Here is a tiny trained network, its code and every weight. The questions are about switching its units off for an input and a target symbol, where a switched-off unit gives its printed mean instead of its output.

import numpy as np


def w(rows, s, z=0):
    codes = np.array(rows[::2]) - 128.0
    scale = np.full(codes.shape[1], s)
    scale[-1] = z or s
    return codes * scale


def softmax(a):
    e = np.exp(a - a.max(-1, keepdims=True))
    return e / e.sum(-1, keepdims=True)


def log_softmax(a):
    a = a - a.max(-1, keepdims=True)
    return a - np.log(np.exp(a).sum(-1, keepdims=True))


def net(x, mask):
    ids = ['δηθμξτψω'.index(c) for c in x.split()]
    T = len(ids)
    res = E[ids] + P[:T]
    u = 0
    for l in range(2):
        r = res
        for j in range(3):
            rows = slice(3 * j, 3 * j + 3)
            q, k, v = (r @ M[l][rows].T for M in (Q, K, V))
            z = softmax(np.where(np.tri(T) > 0, q @ k.T / 3**0.5, -1e9)) @ v
            o = O[l][rows]
            res = res + np.where(mask[u + j], z, o[:, -1]) @ o[:, :-1]
        u += 3
    return log_softmax(res[-1] @ U[:, :-1].T + U[:, -1])


Q, K, V, O = {}, {}, {}, {}
E = w([
[183,65,187,195,65,97,157,108],'δ',
[102,180,182,136,71,2,134,129],'η',
[90,90,76,147,68,112,162,135],'θ',
[70,121,106,143,138,210,119,77],'μ',
[81,147,93,168,191,163,96,130],'ξ',
[117,63,79,51,195,177,170,99],'τ',
[116,194,46,205,153,117,154,97],'ψ',
[131,110,147,192,153,35,160,46],'ω',
],0.021)
P = w([
[213,160,165,133,98,130,98,160],'0',
[191,180,140,147,138,119,88,120],'1',
[170,168,167,148,180,111,120,121],'2',
[138,188,124,132,200,117,106,111],'3',
[129,200,137,139,202,112,123,117],'4',
[141,195,108,135,228,108,118,89],'5',
[109,228,112,87,254,95,123,110],'6',
[134,219,77,122,245,96,101,54],'7',
[166,168,112,124,225,104,124,48],'8',
],0.0053)
Q[0] = w([
[176,180,184,210,75,74,201,140],'L0H1',
[58,166,133,129,196,113,125,89],'L0H1',
[157,168,125,111,58,99,147,195],'L0H1',
[172,29,116,60,178,119,129,183],'L0H2',
[1,95,121,128,218,143,122,102],'L0H2',
[235,138,121,163,191,181,193,128],'L0H2',
[97,106,118,165,95,124,129,163],'L0H3',
[48,200,116,32,125,115,154,97],'L0H3',
[91,78,132,134,139,132,170,201],'L0H3',
],0.0088)
K[0] = w([
[142,129,103,168,168,83,185,99],'L0H1',
[115,128,98,122,170,171,96,152],'L0H1',
[125,81,112,160,121,86,174,150],'L0H1',
[176,100,148,61,94,165,165,124],'L0H2',
[89,154,86,92,161,132,150,127],'L0H2',
[247,75,81,145,109,75,188,89],'L0H2',
[101,148,150,151,142,137,119,118],'L0H3',
[144,150,143,162,146,104,185,89],'L0H3',
[153,139,79,110,63,72,161,118],'L0H3',
],0.012)
V[0] = w([
[79,155,72,95,196,144,84,82],'L0H1',
[113,137,112,127,148,124,142,2],'L0H1',
[155,167,121,53,103,157,102,102],'L0H1',
[208,99,144,123,167,75,123,137],'L0H2',
[160,152,149,59,170,86,152,123],'L0H2',
[63,126,145,65,173,146,125,198],'L0H2',
[50,100,164,98,111,92,188,227],'L0H3',
[169,67,117,122,153,118,79,143],'L0H3',
[218,140,127,165,115,211,108,140],'L0H3',
],0.0077)
O[0] = w([
[138,133,144,211,109,69,195,140,211],'L0H1',
[43,125,145,132,199,110,149,137,254],'L0H1',
[181,194,186,159,120,110,117,112,78],'L0H1',
[100,151,65,88,86,89,88,182,131],'L0H2',
[170,150,77,184,176,190,147,31,139],'L0H2',
[161,104,112,255,104,145,64,70,70],'L0H2',
[132,169,73,117,90,105,73,110,86],'L0H3',
[107,149,191,152,134,140,120,129,88],'L0H3',
[145,118,166,10,139,150,146,195,61],'L0H3',
],0.007,0.0065)
Q[1] = w([
[65,116,97,100,131,45,187,147],'L1H1',
[195,185,125,107,23,170,39,171],'L1H1',
[229,234,101,151,91,184,174,122],'L1H1',
[37,98,118,153,205,136,255,134],'L1H2',
[179,88,200,134,157,129,183,130],'L1H2',
[70,31,112,148,118,28,171,104],'L1H2',
[90,106,73,130,148,239,125,69],'L1H3',
[22,124,110,157,89,59,61,176],'L1H3',
[134,81,104,138,126,70,141,93],'L1H3',
],0.0082)
K[1] = w([
[61,115,171,133,177,147,128,67],'L1H1',
[157,134,158,91,64,172,83,144],'L1H1',
[139,72,164,104,76,101,107,163],'L1H1',
[116,149,113,120,159,79,248,115],'L1H2',
[140,124,135,79,123,99,152,130],'L1H2',
[107,127,98,180,143,106,212,114],'L1H2',
[135,105,162,112,171,68,164,128],'L1H3',
[134,78,110,126,173,84,141,107],'L1H3',
[100,133,114,151,146,117,146,169],'L1H3',
],0.012)
V[1] = w([
[45,186,140,152,155,128,133,240],'L1H1',
[158,143,119,142,210,53,108,197],'L1H1',
[169,107,25,147,195,218,127,175],'L1H1',
[121,3,197,125,208,180,53,76],'L1H2',
[161,169,181,124,146,82,57,173],'L1H2',
[96,35,175,116,84,93,113,75],'L1H2',
[214,72,135,104,161,88,172,96],'L1H3',
[82,213,161,135,65,213,148,166],'L1H3',
[147,38,48,147,114,204,166,194],'L1H3',
],0.0069)
O[1] = w([
[118,191,114,238,43,190,142,167,189],'L1H1',
[221,124,93,141,138,78,108,255,254],'L1H1',
[234,148,104,175,138,168,106,74,95],'L1H1',
[87,89,174,155,145,131,48,93,5],'L1H2',
[68,192,150,157,153,91,80,225,30],'L1H2',
[58,42,123,79,142,87,68,94,104],'L1H2',
[148,138,109,102,180,92,180,34,152],'L1H3',
[80,222,117,116,99,197,98,119,28],'L1H3',
[166,65,29,129,104,171,127,103,33],'L1H3',
],0.0063,0.0054)
U = w([
[167,117,156,49,134,94,139,183,219],'δ',
[121,212,128,90,108,36,99,100,228],'η',
[58,98,3,118,49,73,150,118,111],'θ',
[34,145,180,126,78,129,219,76,91],'μ',
[154,107,111,188,133,78,51,205,221],'ξ',
[185,124,112,101,157,72,126,87,192],'τ',
[161,165,124,105,109,92,235,152,54],'ψ',
[64,51,107,136,183,25,180,191,3],'ω',
],0.0054,0.0038)

Each question gives the input, a string of symbols that net reads in full, and the target symbol t.
The units are the heads (3 rows each of Q, K, V and O). Each row of codes is followed by its name. A weight is (code - 128) times the scale printed after its matrix; where a second scale follows, it is the last column's (O and U).
mask holds one flag per head, layer by layer. A switched-off head (its flag False) gives its mean, the last column of its rows in O, instead of its output. The means were averaged over made-up inputs and are rounded, as every weight is.
A unit's drop is (log p(t) with every unit on - log p(t) with that unit switched off) / (log p(t) with every unit on - log p(t) with every unit switched off).
The circuit of an input: a set's keep is (log p(t) with only the set's units on - log p(t) with every unit switched off) / (log p(t) with every unit on - log p(t) with every unit switched off). Starting from all 6 units, units are removed one at a time, each time the one whose removal leaves the highest keep (on an exact tie, the one counted first), for as long as the keep stays at least 0.8.
units of the circuit, in order: the units of the circuit, biggest drop first
most important unit: the unit with the biggest drop
heads that matter: for each layer, one digit per head in row order, 1 if its drop is at least 0.15 and else 0, layers parted by /
drop of u: that unit's drop, to one decimal
input τ ξ ψ ψ δ μ η θ ξ, target ψ: most important unit	L1H2
input δ η ξ τ μ ω η, target ω: heads that matter	100 / 100
input τ τ τ θ, target τ: units of the circuit, in order	(L1H1 L0H2)
input τ μ ω ψ μ ξ ψ τ η, target ψ: heads that matter	100 / 010
input ψ ω ω ψ, target ω: units of the circuit, in order	(L1H1 L1H3)
input μ ω ω η μ μ η, target μ: units of the circuit, in order	(L1H1 L0H2 L0H3)
input τ δ δ, target δ: units of the circuit, in order	(L0H2 L0H1)
input τ η ψ τ μ μ τ μ, target ψ: units of the circuit, in order	(L1H2 L0H2 L0H1)
input ψ ω ω ξ δ, target ω: heads that matter	100 / 010
input ω ψ θ ψ η ω θ η, target ω: units of the circuit, in order	(L0H1 L1H1)
input ψ δ η ψ τ θ, target ψ: heads that matter	000 / 010
input τ η τ, target τ: heads that matter	110 / 100
input ω ω θ, target ω: units of the circuit, in order	(L1H3 L1H1)
input ω τ τ δ δ τ τ ψ τ, target ψ: most important unit	L0H1
input η ψ τ ω δ δ, target ω: heads that matter	110 / 100
input τ δ τ μ ψ δ θ τ, target ψ: heads that matter	100 / 010
input η θ ξ ψ δ ψ, target ψ: heads that matter	000 / 010
input ψ τ θ μ, target ψ: heads that matter	010 / 010
input ψ ξ ξ ψ δ θ δ, target ψ: heads that matter	010 / 110
input η θ τ θ θ ψ η, target ψ: most important unit	L1H2
input τ ψ ω τ μ, target ω: units of the circuit, in order	(L0H1 L1H3 L1H1)
input η θ η η δ μ ξ, target ξ: drop of L1H3	0.1
input θ ω μ, target ω: drop of L1H2	0.2
input ω η η θ μ τ τ τ θ, target τ: drop of L1H1	0.5
